[[124 132 124 121 122 117 124 123 127 119 128 133 131 125 122]
 [121 140 131 137 128 130 126 126 124 136 131 109 131 123 131]
 [127 134 136 115 133 123 124 125 117 136 125 124 129 136 112]
 [135 138 135 119 128 128 131 126 133 135 128 132 129 137 122]
 [118 124 132 128 151 135 130 129 125 132 123 138 132 129 125]]
:
[[122 125 131 133 128 119 127 123 124 117 122 121 124 132 124]
 [131 123 131 109 131 136 124 126 126 130 128 137 131 140 121]
 [112 136 129 124 125 136 117 125 124 123 133 115 136 134 127]
 [122 137 129 132 128 135 133 126 131 128 128 119 135 138 135]
 [125 129 132 138 123 132 125 129 130 135 151 128 132 124 118]]

[[118 129]
 [140 132]
 [141 129]
 [121 120]
 [144 144]
 [143 133]
 [119 134]
 [116 142]
 [101 140]
 [114 113]]
:
[[129 118]
 [132 140]
 [129 141]
 [120 121]
 [144 144]
 [133 143]
 [134 119]
 [142 116]
 [140 101]
 [113 114]]

[[116 140 125 143 117 130 126 124 106]
 [129 140 139 136 134 130 134 139 114]
 [139 134 134 117 130 143 131 127 127]
 [133 127 126 123 141 143 128 128 131]]
:
[[106 124 126 130 117 143 125 140 116]
 [114 139 134 130 134 136 139 140 129]
 [127 127 131 143 130 117 134 134 139]
 [131 128 128 143 141 123 126 127 133]]

[[138 123 133 139 151 135]
 [135 144 140 146 114 119]
 [147 111 137 136 147 104]]
:
[[135 151 139 133 123 138]
 [119 114 146 140 144 135]
 [104 147 136 137 111 147]]

[[125 130 137 129 136 121 104 127 107 130 127 116 123 128]
 [112 144 105 124 140 136 112 127 149 126 128 126 120 126]]
:
[[128 123 116 127 130 107 127 104 121 136 129 137 130 125]
 [126 120 126 128 126 149 127 112 136 140 124 105 144 112]]

[[126 125 123 122 126]
 [126 128 134 131 129]
 [128 141 122 149 125]
 [112 138 153 133 121]
 [128 129 128 129 129]
 [130 114 139 128 132]]
:
[[126 122 123 125 126]
 [129 131 134 128 126]
 [125 149 122 141 128]
 [121 133 153 138 112]
 [129 129 128 129 128]
 [132 128 139 114 130]]
---
[[132 123 115 137]
 [100 139 119 128]
 [139 123 139 123]]
:
[[123 115]
 [139 119]]

[[122 118 115 138]
 [122 141 126 126]
 [101  99 138 128]
 [139 147 137 132]]
:
[[118 115]
 [141 126]]

[[128 128 128]
 [132 106 131]
 [139 128 137]
 [128 128 128]]
:
[[128 128]
 [106 131]]

[[137 104 128 129]
 [147 157 128 133]]
:
[[104 128]
 [157 128]]

[[107 121 121 102]
 [114 145 145 103]
 [151 128 128 146]]
:
[[121 121]
 [145 145]]

[[128 126 125 129]
 [155 145 143 138]]
:
[[126 125]
 [145 143]]

[[113 113 113 147]
 [153 117 112 138]
 [112 113 113 148]]
:
[[113 113]
 [117 112]]

[[130 114 117 134]
 [114  98 145 144]
 [111 130 144 130]
 [146 137 145 113]]
:
[[114 117]
 [ 98 145]]
---
[[120 102 138 135 139 138 151 110 116 138 112 140 117 118 138 105]
 [107 135 129 142 150 150 128 140 111 143 129 141 115 118 148 127]
 [132 136 131 133 119 116 126 135 127 117 133 117 115 118 117 121]
 [131 122 121 119 137 137 130 127 117 136 140 135 116 137 135 134]
 [117 135 120 129 122 126 139 123 115 122 128 124 125 121 125 122]
 [107 130 121 131 118 125 139 115 136 118 137 116 146 142 120 141]]
:
[[120 107 132 131 117 107]
 [102 135 136 122 135 130]
 [138 129 131 121 120 121]
 [135 142 133 119 129 131]
 [139 150 119 137 122 118]
 [138 150 116 137 126 125]
 [151 128 126 130 139 139]
 [110 140 135 127 123 115]
 [116 111 127 117 115 136]
 [138 143 117 136 122 118]
 [112 129 133 140 128 137]
 [140 141 117 135 124 116]
 [117 115 115 116 125 146]
 [118 118 118 137 121 142]
 [138 148 117 135 125 120]
 [105 127 121 134 122 141]]

[[134 125 127 132 135 144 117 118 127 129]
 [130 157 127 125 132 123 121 139 108 141]
 [140 138 137 129 133 139 109 136 122 142]
 [134 113 117 115 115 133 140 122 127 133]
 [129 142 133 130 131 139 116 131 120 140]
 [112 120 147 143 132 137 135 127 130 121]
 [138 129 128 132 114 126 124 134 153 139]
 [122 148 138 136 142 139 119 137 109 132]]
:
[[134 130 140 134 129 112 138 122]
 [125 157 138 113 142 120 129 148]
 [127 127 137 117 133 147 128 138]
 [132 125 129 115 130 143 132 136]
 [135 132 133 115 131 132 114 142]
 [144 123 139 133 139 137 126 139]
 [117 121 109 140 116 135 124 119]
 [118 139 136 122 131 127 134 137]
 [127 108 122 127 120 130 153 109]
 [129 141 142 133 140 121 139 132]]

[[146 117 139 118 129 129 138 151]
 [145 120 126 119 126 113 130 142]
 [144 119 125 115 125 112 130 140]
 [145 128 127 101 127 113 129 134]
 [146 118 138 119 129 129 138 150]
 [144 124 129  99 119 111 134 130]
 [145 119 124 114 125 112 130 139]
 [140 122 134 120 128 127 136 142]
 [133 122 122 127 125 122 129 129]
 [131 127 127 128 129 126 130 130]]
:
[[146 145 144 145 146 144 145 140 133 131]
 [117 120 119 128 118 124 119 122 122 127]
 [139 126 125 127 138 129 124 134 122 127]
 [118 119 115 101 119  99 114 120 127 128]
 [129 126 125 127 129 119 125 128 125 129]
 [129 113 112 113 129 111 112 127 122 126]
 [138 130 130 129 138 134 130 136 129 130]
 [151 142 140 134 150 130 139 142 129 130]]

[[141 135 126 123 123 120 126 135 135]
 [115 145 142 142 134 125 122 122 116]
 [137 113 122 119 140 139 130 145 119]
 [131 140 124 124 124 129 127 141 128]
 [129 137 134 118 141 123 119 129 132]
 [117 135 124 125 118 142 133 123 122]
 [114 133 109 144 123 122 135 123 119]
 [131 134 121 137 126 136 127 126 117]
 [129 105 134 137 134 130 127 130 143]
 [113 139 123 135 145 124 131 120 119]]
:
[[141 115 137 131 129 117 114 131 129 113]
 [135 145 113 140 137 135 133 134 105 139]
 [126 142 122 124 134 124 109 121 134 123]
 [123 142 119 124 118 125 144 137 137 135]
 [123 134 140 124 141 118 123 126 134 145]
 [120 125 139 129 123 142 122 136 130 124]
 [126 122 130 127 119 133 135 127 127 131]
 [135 122 145 141 129 123 123 126 130 120]
 [135 116 119 128 132 122 119 117 143 119]]

[[113 121 141 130 125 140 129 140]
 [138 142 131 148 135 130 136 130]
 [143 133 129 148 124 130 134 130]
 [114 142 127 147 142 128 136 128]
 [115 139 150 128 139 138 123 138]
 [137 121 127 132 145 140 114 140]
 [130 126 124 125 145 128 118 128]
 [143 133 126 138 124 133 135 133]
 [129 130 150 134 130 133 112 133]
 [113 122 124 130 136 128 112 128]
 [126 135 131 125 134 129 136 129]
 [118 142 148 129 144 135 129 135]]
:
[[113 138 143 114 115 137 130 143 129 113 126 118]
 [121 142 133 142 139 121 126 133 130 122 135 142]
 [141 131 129 127 150 127 124 126 150 124 131 148]
 [130 148 148 147 128 132 125 138 134 130 125 129]
 [125 135 124 142 139 145 145 124 130 136 134 144]
 [140 130 130 128 138 140 128 133 133 128 129 135]
 [129 136 134 136 123 114 118 135 112 112 136 129]
 [140 130 130 128 138 140 128 133 133 128 129 135]]

[[132 141 123 101 135 129 125 139]
 [109 115 155 112 123 117 121 155]
 [136 118 134 134 137 143 111 132]
 [108 125 144 126 115 131 128 146]
 [125 138 138 136 146 151 123 127]
 [128 125 126 113 106 109 153 133]
 [118 132 135 103 122 105 126 133]
 [114 131 141 120 128 122 122 138]
 [121 127 131 139 129 134 133 131]
 [134 144 113 110 120 132 133 144]
 [135 139 128 126 139 139 117 126]]
:
[[132 109 136 108 125 128 118 114 121 134 135]
 [141 115 118 125 138 125 132 131 127 144 139]
 [123 155 134 144 138 126 135 141 131 113 128]
 [101 112 134 126 136 113 103 120 139 110 126]
 [135 123 137 115 146 106 122 128 129 120 139]
 [129 117 143 131 151 109 105 122 134 132 139]
 [125 121 111 128 123 153 126 122 133 133 117]
 [139 155 132 146 127 133 133 138 131 144 126]]

[[133 130 142 124 137 126 113 149]
 [131 122 147 116 149 131 127 152]]
:
[[133 131]
 [130 122]
 [142 147]
 [124 116]
 [137 149]
 [126 131]
 [113 127]
 [149 152]]
